In the rows, zero is written as 128.
Each row has a class, written as a number after it; each block has new classes, again numbered from 0 up.
[206  83 106 133 103 157 117 140 147 147 173  75 106 115 192 136 116 159
 155 141 102 109 107 111 148 162 149 136 128 136 115  84 201 139 187]  9
[195 119  86 106  74 154 176 137 144 120 158 127 149  74 144 129 125 130
 145  87 148  88 143 133 144 126 110 139 127 131 159 116 138  95 133]  2
[131 152 142 101  85 148  97 146 141 119 143 104 136 103 103 127 113 172
  77 125 160 152  73 142 115 124 171 150 142 144 139  94 155 139 151]  9
[136 166 133 121 195 122 163 103 147 151  88  93 127 137 132 130 153  51
 157 160  92  98 205 168 107 138 121  95 144 140 125 141 109  98 117]  0
[185  73 110 140 123 149 122 158 174 103 173  89 138 148 164 126  90 147
 145 118 110 161 105 129 142 111 165 115 161 152 102 133 142  99 162]  2
[188  80 124 156 160 154  95 122 138 146 179 106 118 139 147 178  80 153
 157 163 142 121  75 107 178 139 140 145 131 120 139 110 225 131 209]  8
[158 121  88 110 168 141 129 166 134 121 143 106 149 113 170 152 128 139
 114 160 113 120  89 126 126 165 163 137 155 122 112 130 134  74 106]  8
[ 97 110 155 169 150 158 101 117  99 138 145 100 111 136 132 117 140  31
 175 112  95 109 243 137 160 108 158 129 120 157 129  87 123 123 119]  4
[ 81 153 155 124 127 151 109 142 136 126 150 108 162 136 114  95 146  94
 152 127 117  85 180 162 152 128 172 132 122 156 138  97 130 124  98]  4
[136 204 120  88 198  71 159 142 209 141 109 125 157 105 126 156 133 142
 141 162  89  45 170 143  96 183  64 119 127 125  96 120 180 123 139]  5
[ 77 169 103 158 163 177 112 104 134 147 126 111 158 114  61 134 143  75
 121 142 144 152 129 131 130 154 160 109 133 142 128 139 104  84  97]  2
[128 132  97 145 175 110  96  93 112 160  88 115 101 136 137 122 131  70
 148 111 157 120 145 151 125 116 134 101 166 151 134 117 112  97 146]  3
[146 106  83 131 119 118 136 149 144 135 137 131 115 118 139 151 123 114
 159 117 159 126  89 126 130 165 125 121 171 117 101 141 122 123 112]  6
[124 150 117 145 168 111 129 122 149 119  95 142 133 126 122 133 156  59
 156 135 145  39 183 127 126 150 106 109 134 154  88 144 106  90  88]  1
[171 168 142  99 155  95 165 112 171 183 112 138 106 138 109 156 161  74
 155 165 130 111 122 117 123 186  97 106 154 113  78 163 121 143 137]  0
[197  88 117 161  91 149 118 150 142 125 154  88  95 118 151 140 135 134
 146 127 136  96  77 121 137 154 162 117 168 135  66 123 134 123 130]  9
[110 172 117 102 185  84 160 118 174 121 107 154 138 108 132 142 140  87
 163 128 102  67 200 119  93 169  81  96 116 146 108 143 135  85 110]  3
[150  91 160 110  88 164 106 163 107 113 173 101 132 133 174 125 101 145
 126 142 145 118  79 152 116 122 238 156 142 155 117 103 156  93 134]  4
[152 186 166  52 167  78 150 170 221 139 137 158 182 141 159 140 123 159
 134 135  71  60 156 121 132 209  93 131 135 127  92 125 157 157 140]  5
[173 119  89 139 110 168 103 164 143 147 149 103 134 105 162 126 126 157
 121 133 130 131 100 154 111 154 169 123 147 149 111 101 127 105 148]  2
[ 75 153 145 115 206  91  90 137 154 163 132 101 156 134 107 147 119 170
  98 165  85  80 131 138 139 147  89 117 152 111  99  89 200 194 146]  5
[ 66 122 163 182 156 165  96 119 129 164 128 107 119 107 104 104 147  69
 129 123 120  71 187 140 167 139 151 113 124 157 103  95 106 119 120]  9
[105 178 143 120 198  85 152 144 185 195 130 122 129 125 107 139 142 144
 123 150  88 111 121 128 151 193  97 109 191 115  73 119 110  83 140]  8
[ 85 132 109 138 169 137 133 115 169  82 114 144 156 105 108 130 112  56
 151 101 122 102 204 129 158 105 112 120  99 134 163 131 135 163 110]  0
[ 69 157  95 144 166 146  98  99 113 163 104 131 151 104  61 129 142  92
  78 131 167 136  96 122 111 134 131  98 146 124 106 155 103 136  88]  2
[118 163 127  87 184  77 139 138 182 149 122 124 145 130 128 149  95 171
 137 161 129 141 128 136  97 151 117 127 145 137 118 118 163  73 154]  1
[ 78 146 119 104 205  84 123 138 191 148 125 160 138 137 194 143  97 133
 203 157  68  64 194 121 143 202  83 120 118 142 119  83 167 124 161]  1
[165 101 122 111 134 129 144 152 157 132 150  91 122 113 188 111 150 109
 145 124 108  94 136 144 114 169 176 105 163 165  94  96 155  91 126]  7
[ 82 189 165  62 171  91 142 159 223 148 156 140 157 119  94 147 119 150
 136 162  92  93 131 119 161 183  94 132 154 112 108 111 166 170 144]  8
[184 185 125 135 193 113  97 103 182 156 115 137 149 161  86 149 130 199
 112 150 119 133 119 140 128 179  76 163 110 123 131  91 204  96 190]  2
[ 70 158 119  72 191  98 137 134 174 140 146 149 178 127 165 170 135 140
 150 183  77 100 172 128 112 164  87 108 100 125 117 122 176 124 140]  7
[141 113 105 137 121 157 117 125 160 140 157  78 128 111 133 108 128 125
 147 137 125 114  80 143 124 139 188  95 146 140 108 127 158 145 126]  2
[106 119 169 107 152 146 107 130 133 136 136  85 130 142 151 111 121 103
 122 148 108 114 141 155 152 110 182 139 138 148 130 106 123  96 132]  9
[ 66 170 167  95 130 131 125 155 185 105 160 145 152 100  99 118 112  70
 161 102 126 118 197 150 152 121 158 139 114 156 154 101 125 115 113]  4
[139 183 140  64 169 107 162 131 177 165 126 128 158 129  95 117 147 199
 115 155  88  73 147 143 137 214  49 165 141 107 133  67 189 128 132]  2
[114 187 139  98 171  79 142 114 205 151 123 125 133 121 100 136 127 123
 159 161 134 113 131 128 127 161 105 115 132 131 112 134 154 121 149]  1
[ 68 184 162  88 180  86 138 123 157 139 141 122 162 116  97 128 125 141
 107 138  98  88 160 131 138 143  99 129 140 147 137  89 193 124 152]  8
[194 116  88 115 108 176 137 118 167 108 176 100 158 110 148 136 137 138
 117 136 105  82  87 105 158 150 134 129 114 126 131 124 200 112 150]  2
[145 171  96  98 182  70 152  96 169 176  91 114 134 137 130 121 173 102
 154 146 126  77 158 145 101 167 105  92 153 139 102 122 158 100 122]  1
[155 112 129  98 126 126 135 115 125 130 155  80 119 137 149 114 125 103
 136 134 139 163  68 147 120 147 177 115 164 144 149 130 176 119 141]  6
[137 124 163  69 206  69 179 155 188 148 153 116 146 110 156 135 138 132
 143 163  84 101 137 162 135 180  94  97 164 113 100 124 160 133 126]  0
[154 174 139  74 180 107 140 135 155 181 161 133 179 148 132 143 161 150
 171 184 101  56 147 136 139 219  65 121 115 123 116 120 187 123 118]  2
[119 147 130 119 214 122  93 153 146 124 142  79 160 121 133 131 125 141
 135 170 106  88 174 153 136 152 106 126 136 148 132  93 169  94 128]  3
[ 79 182 119  99 159  96 134 105 179 144 136 130 135 111  97 138 113  97
 154 124 111 137 155 114 156 133  92 114 141 129 158 109 169 185 173]  8
[227 143 104 122 154 110 141 126 171 146 146 107 122 113 136 144 149 125
 143 137 165  97  39 151 131 193 125 115 160 116 113 154 168  67 126]  6
[186 127 132 119 122 150 127 107  84 153 149  64 112 108 174 117 150 116
 120 159 144 116  83 127 110 143 179 129 123 150 133 123 172  85 139]  7
[ 89 146 161 121 121 124 124 115 132 129 129 116 119 132  82 124 130  88
 135 142 144 124 143 124 141  82 119 123 109 131 123 160 106 143 109]  9
[ 88  99 116 132  44 174  94 144 113 148 158 124 104 130 102 106 145 138
 115 124 121 137 130 109 122 107 156  95 119 151 128  99 147 219 144]  3
[ 96 143 152 114 145 110 137 121 146 154 123 129  96 110 131 114 115  49
 162 120 138 104 132 137 141 111 138 105 158 135  99 163  59 111 105]  2
[ 51 158 114 139 143 106 127 100 135 119 110 134 101  88  83 136 129  46
 169 112 154  78 144 120 152 106 100  95 151 122 120 151  85 143  87]  3
[140 113 104 102 100 144 172 143 113 131 167  93 150 110 171 117 159 132
 164 125  94 111 180 135 137 147 124 119 126 141 153  93 153 114 110]  7
[ 91 162 135 134 217  76 153 118 187 158 128 143 130 122  86 168 114 146
 144 162 102 149 134 146 123 186  52  93 151 123 117 108 178 116 174]  0
[106 164 147 108 167 116 106 165 168 153 136 137 139 133 140 164 107 135
 154 160  84 108 175 120 115 173 113 117 122 132  99 113 147 174 134]  0
[ 68 152 175 124 161 126  93 139 120 148 148  83 115 141 105  99 130  74
 133 129 113 147 156 160 162  86 158  92 166 164 144 122  78  79 111]  3
[141 159 171  99 237  99 146 139 177 164 149 116 169 140 129 160 149 172
 115 183  55  57 180 148 148 206  37 135 128 100 107 106 196  84 139]  6
[130 161 119 133 150 141 104 125 117 165 108 112 129 122 150 126 117 104
 143 129 114  67 153 115 139 152 122 121 126 129 127 120 126 162 115]  0
[186 108  84 123 124 138 143 149 150 106 138  96 134 111 157 129 153 143
  96 129 117  65  83 127 130 134 176 140 157 133  93 115 164  72 115]  8
[ 95 121 153 137 187 146 102 164 135 117 135 104 142 121 134 116  99 141
 114 142  97  83 175 151 143 117 132 155 127 124 120  98 125  91  94]  4
[ 87 145 164 146 144 148  99 131 114 154 140  94 134 139 121 121 123  84
 144 133 132 161 181 133 123 112 179 113 128 175 124 122 107  97 131]  7
[145 183 141  94 194  66 141 161 199 167 135 137 103 112 103 160 148 106
 153 159 113 110 147 140 133 178  66 114 170 124  90 118 137 118 143]  8
[166 108 119 136 131 148 147 134 137 143 145 110 153 103 142 116 148 133
 115 124 130  92 107 138 142 182 155 128 133 132 127 104 169 137 137]  5
[ 42 123 136 164 154 161 107 138 123 133 153 110 146 109  99 133 137  60
 152 114 116  82 191 134 187 111 150 126 121 124 127 127  95 101  63]  6
[100 162 158 167 147 157  59 142 125 177  97 117 123 164 114  96 135 111
 114 120 113  87 160 152 133 147 175 114 143 167 108  89 108 158 120]  0
[ 92 148 139 126 155 132 108 141 147 149 140  96 130 109  97 107 128  72
 146 129 143  96 147 147 178  89 139 108 151 129 143 137 103 167 105]  8
[150  90  95 125 125 137 168 149 164 131 143 124 149 114 111 149 112 119
 148 153 191 123 101 115 135 123 137 118 146 124 101 181 103  68 109]  1
[156 150 137  83 194  86 161 187 244 135 132 153 169 148 124 164 129 171
 141 167  86  73 186 157 110 180  82 127 134 136  80 109 177  83 144]  0
[183 125 105 135 102 127 120 142 112 142 125 105 125 109 184 110 111 173
 132 100 127  73  92 119 118 185 154 149 144 143 121  79 177 159 148]  5
[113 134 120 146 167 143 129 122 137 141 115 128 139 117 140 123 121  33
 188 132 119  58 223 121 131 127 109  94  80 146 137 160 124 178 106]  5
[149 126 104  94 147 119 147 155 145 155 156 115 127 107 168 152 105 145
 175 155  78  61 153  92 141 183  48 102 126 102 124 118 185 217 121]  0
[130 153 150  82 209  61 146 114 192 135 130 132 133 137 123 144 138 130
 137 167 136 132 112 168 112 165  85 111 154 145 122 110 197  90 177]  7
[112 181 143  77 200  79 136 131 156 160 108 122 131 135 132 139 160 153
 107 188  99  74 118 126  97 216  78 134 157 128  73  99 174 108 121]  7
[153 193 105  80 193  85 174 119 183 174 131 130 161 121 126 142 165 134
 137 180 103  93 126 135  88 221  67  99 132 122  96 138 182  78 131]  4
[ 95 172  87  88 157 123 144 108 138 123 130 123 165  99 105 132 154  66
 138 125 126  88 154 127 136 140 103 114 130 131 141 135 136 107  77]  2

A new block, with new classes numbered from 0.
[116 142 161 186 140 151 110  59 180 148 121 157 209 158  93  99  89  96
 162 110 108  95 130 162 126  65  97 108 102 137 100 109 163 139 150]  5
[124 145 118 129 133 137 101  77 130 154 153 115 220 108  98 106 148 115
 133 152 126 114  96 118 124  91  96 167 124 154 110 107 133 148 160]  4
[126 126 114 140 137 149  91  96 133 136 157 150 176 112 109 163 104 134
 118 133 132 137 135 131  86 118 118 161 141 136 120 128 127 146 147]  3
[152 111 167 138 116 145 134 103 136 136 140 126 156 143  96 142 126 135
 116  89 131 121 138 137  82 127 106 141 104 141 112 149 120 136 147]  1
[122 131  90 120 113 140 114 139 144 133 114 123 147 151 139 104 132 139
 127  99  91 113 143 116 129 125 118 126 106 141 128 113 107 124 125]  6
[ 98 117 164 103 130 160  98 100 179 132 140 160 137 164  72  78  93 136
 170 122  95 150 113 140  92 117  94 102 160 150 132 151 149  99 120]  2
[121 133  86 184 126 102  56 137 124  96 137 153 219 137 156 154  97 121
 137 150 102 111 156 162 128 105 168 159 150 134 146  99 152 163 148]  7
[144 149 153 154 144 116 106 103 156 144 118 142 161 134 118 129 130 104
 122 146 136 139 126 130 134  88 122 149 102 150 117 114 134 139 133]  1
[119 134 152 137 147 144 136 104 147 132 111 140 137 106  99 116  92 117
 131 117 112 119 132 128 106 101 108 141 148 149 127 124 125 145 146]  8
[178 113 127  70 109 108 103 144 126 155 132  93  93 155 166 106 152 150
 110 109 142 117 133 103 131 134 139  99  69 140  93 142  95 165 112]  8
[116 157 146 135 153 132 114 105 145 137 103 107 158  92  78 152 105  75
 117 195 166 140  91 141 104  83 153 175 107 190 132 116 176 133 153]  5
[130 124 130 145 130 156 130 108 142 133 135 125 171 121 109 145 112 121
 124 134 123 117 119 152  88 110 105 163 140 133 112 132 141 143 140]  3
[121 133 118 160  96 159 128 115 131 147 155  89 152 165 137 103 150 132
 135 116  77  97 140 133 138 101  90 163 116 141  97 104 114 127 125]  8
[129 146 131 136 142 125 128 106 135 119 119 136 151 123 104 137 122 111
 146 134 118 143 126 149 111  97 113 175 161 129 126 120 130 157 108]  5
[115 180 216 140 147 147 123  87 191 145 134 162  94 119 119  51 158 154
 118  78 101 131 153  68 165  87  67 117 101 150 107 109  76 107  97]  6
[107 157 186 109 172 154 188 106 168 127 110 148 108  77  86 161  68 104
 118 118 125 117 146  95 109  66 136 127 197 145 148  65 121 110  92]  7
[168 110 109 132 101 113 118 155  85 116 159 108 169 113 135 158 192 127
 131 120  92 137 142 129  86 129  68 201 137 114 131 156  74 141 117]  2
[115 152 163 136 139 123 129  89 126 144 127 145 141 106 113 148 135 111
 148 150 116 124 137 128  85 114 107 169 136 158 122 134 122 174 124]  5
[174 114 152 138  90 130 121 125 123 155 143 122 104 152 126 131 159 130
 128  94 128 106 158 144 123 126  90 142 110 128  92 132 107 117 121]  1
[156 106  91 114 111 124 132 141 129 119 132  80 196 148 127  96 142 137
 123  91 118 113 121 107 163 126 111  97  91 144 127 111 110  83 167]  8
[147 130 196 161 186 108 149  53 147 111 148 132 113 120 121  87 155 142
 135 141 173 195 106 125 120 144  78 142 150 210 124 126 112  90  75]  0
[104 145 141 123 123 146 158 110 157 137 132 127 160 134 131 108 151 129
 139  98  57 141 130  77 115  98  75 130 106 135 138 125  76 116 120]  8
[120 125 153 158 147 153 127  82 146 129 125 144 192 120 106 139  95 111
 133 134 111 133 130 150  91  91  98 164 146 132 119 127 138 147 135]  0
[ 28 177 115  97 113 189 123 148 188 146 104 130 148 102 164 136  83 128
 180 127  12  80 101 103 135  78 126 196  97 121 142  90  93 161 139]  5
[119 137 108 140  88 143 123 139 119 137 135 101 127 148 157 104 159 125
 125 117  80 100 132 122 130 113 108 165 100 151 112 112  97 148 115]  4
[138 145  79 121 120 117 134 128  70 134 126 128 184 160 106 131 173 141
  88 131  82 114 137 119 103 114 149 128 144 162 111 130 107 126 120]  6
[105 125 150 138 136 150 124 116 140 127 152 147 142 115 112 128 109 118
 130 142 101 120 125 127 101  92 107 141 145 121 144 121 127 137 134]  2
[130 131 150 127 126 140 153 125 125 130 124 112 141 134 116 115 152 134
 113 127 118 117 126 106 117 108  95 154 105 157 114 119 102 121 118]  7
[132 107 139 151 127 139 111  94 140 134 152 136 165 121 103 134 116 128
 143 107 125 115 130 145 105 113 104 145 128 130 125 144 132 137 142]  5
[165  98 107 118 107 110  58 135 116 108 154 142 122 139 134  78 149 155
 120  62 104 142 160 147  72 166 107 138 125 151 129 155  89 166 124]  2
[140 137 125 113 113 129 113 144 121 127 129 128 113 167 126 141 119 144
 148 130 109 126 142 124 130 106 105 130 140 137  98 117 102 120 103]  8
[109 118 102 135  85 140 125 138 129 142 133 123 122 151 145  91 139 138
 136 101  73  85 130 121 165 103 117 109  79 139 129 115 107 111 144]  5
[132 111 144 147 135 136 102  73 156 162 163 136 177 128 126 110 126 116
 132 117 112 124 130 105 118  89 103 111  80 153 134 122 118 149 139]  2
[130 118 106 160 104 156 122 105 137 129 155  95 166 178 144  54 154 143
 132  75  54 122 138 133 138 121  85 152 120 166 112 113  84 102 121]  8
[150 142 146 136 144 132 102 104 143 143 135 111 179 159 136  74 156 128
 106 116 100 124 128 113 141  98 121 133  98 162 105 129 104 130 112]  6
[128 120 136 155 143 134 124  98 130 144 139 161 161 101  90 168 117 125
 128 146 120 130 139 129  93  92  98 169 171 130 136 139 127 144 125]  2
[124 121 141 149 144 128 121 112 119 126 144 153 166 115  93 160 119 122
 131 148 128 124 131 132  77 113 102 145 148 138 132 140 136 142 137]  2
[144 143 157 111  97 137  75 130 186 131 146 107 158 146 150  80 135  97
 149  83  81 131 144 115  97  90  86 106  61 136 118 112 101 126 135]  8
[125 127 104 131 108 146 150 136  95 132 126 111 136 155 132 104 159 164
 109  98  83  92 129 114 139 126 114 144 105 142 108 131  91 143 126]  6
[120 126 124 122  92 141 114 139 138 141 138 110 144 155 158  86 149 122
 135 112  85 105 123 114 159 118 118 115  92 140 119 127 105 102 131]  4
[123 121 135 164 122 146 114 105 142 131 142 122 174 129 113 137 118 118
 129 122 122 106 132 154 103 110 120 160 117 137 121 133 143 137 147]  5
[142 129  63 143 137  93  99 142 116 143 140 110 178 135 162 117 169 147
 117 173  90 118 118 106 178  91 122 171 152 138 127 115 107 138 112]  8
[128 140 147 141 137 160 115  83 145 145 134 137 166 114 106 125 116 112
 115 150 133 137 117 157  88 106 110 176 140 134 105 134 142 156 147]  3
[135 126 151 132 141 143 141 106 153 145 118 130 144 115 102 141 110 115
 130 127 134 119 120 140 103 108 109 166 137 132 122 122 135 148 138]  1
[120 160 110 166 133 131  93  86 143 132 121 121 217 128 159  50 187 104
 110 132  52 159 120 143 111 110  97 206 102 181 121 120  92 134 130]  0
[102 152 156 129 187 133 169 126 186 136 100 103 151  86 141 157  91 122
 121 132 142  77 124  90 105 129 146 131 111 189 136  74 136 148 116]  2
[152 151 146 107 123 130 100  94  89 141 180 101 206 139  90 167 159 155
  95 152 134 102 124 128  49 105 140 159 132 164  86 134 132 178 132]  6
[125 131 109 132 144 141  92 121 150 110 133 141 194 115 114 136  94 104
 143 122 107 141 115 141  80 106 103 150 127 137 134 120 128 143 149]  3
[111 165 113  88 115 146  87 141 138 111 120 133 150 173 118 114  96 134
 154 106  49 129 164 113  92  85 106 168 154 167 115  67  85 167  85]  7
[ 82 109 132 152 111 179 121 132 157 161 151 136 144 114 129 205  91 125
 133 179  92  80 153 141  53  99 102 205 163  93 135 139 150 177 126]  2
[134 121 118 153 121 126 137 152 111 114 150 120 158 137 141 139 152 139
 115 115  88 114 135 109 123 118 101 137 122 141 126 134 101 116 119]  3
[126 134 123 116 111 130 148 125 106 134 132 127 112 135 131 117 154 140
 123 126  98 119 131 111 122 104 111 143 126 152 123 105  92 132 105]  7
[129 135 146 133 113 138 141 126 128 129 135 125 125 147 135 114 154 142
 131 108  95 116 142 108 117 105  85 152 110 148 111 111  86 131  97]  7
[ 90 144  96 129  97 149 148 137 139 132 108 121 141 144 128 103 135 129
 142 103  60  97 136 113 147 103 104 142 103 141 135  95 106 127 136]  5
[133 153 142 134 124 158 149 137 131 136  82 127 130 152 113 140 112 110
 115 113 100 100 155 132  99  93 109 148 110 140  94 116 107 144 111]  6
[126 135  79 143  73 109 129 161  83 161 117 136  98 127 134 199 167 154
 141  94  89  59 144 129  98 130 131 156  87 126  97 135 125 204 123]  1
[124 135 136 158 125 154 136  97 146 129 135 129 160 116 117 157 103 124
 131 128 128 126 128 147  99 108 109 159 128 150 121 112 133 137 142]  3
[154 115 110 137 109 116 140 140 116 153  98 108 114 120 121 125 156 111
 114 108 145  87 141 128 125 124 124 128  89 152 107 120 140 143 124]  7
[138 147 118 154 146 138 117  90 144 127 115 144 204 125  98 148 102  81
 131 136 109 143 143 153  69  80 103 167 142 149 130  94 125 155 130]  2
[126 128 128 138 122 126 111 139 122 123 142 131 161 142 137 117 156 133
 124 114  92 114 150  97 116 117  95 143 106 142 122 122  95 126 118]  7
[123 118 161 159 150 147 125  96 143 131 132 139 160 121 102 128 107 127
 119 128 141 115 119 124  94  96 101 154 103 149 116 131 132 151 136]  7
[170 148 182  94 173 101  85 127 142 129 139  73 161 114 119 126 154 123
  96 186 188 144 124  84 106 118 121 187 109 213 105 110 119 146 100]  7
[115 138 168 188 129 156 140  77 151 157 152 101 162 152 103  86 161 120
 109  90  84 106 130 117  95 107 109 131  93 199  97 140 132 112 118]  8
[123 135 126 134 105 148 143 126 116 115 137 127 145 166 130 109 124 114
 140  83  66 121 140 116 104 108  94  96  85 160 118 104  92 128 127]  3
[114 156 126 142 112 138 143 126 105 127 135 114 151 149 124 137 158 142
 142 119  71 120 143 101 137 103 101 161 126 157 121 113  93 136 104]  6
[110 147 110 155 117 112 131 130 119 145 126 142 110 137 149  88 150 131
 146 113  88  82 121  97 224  81 116  86  73 151 121  82 102  98 131]  5
[138 116 126 106 119 121 168 148 127 135 120 102  82 145 162 116 142 124
 137 112 115 121 114 106 143 138 132  78  87 165 127 124 111 115  99]  3
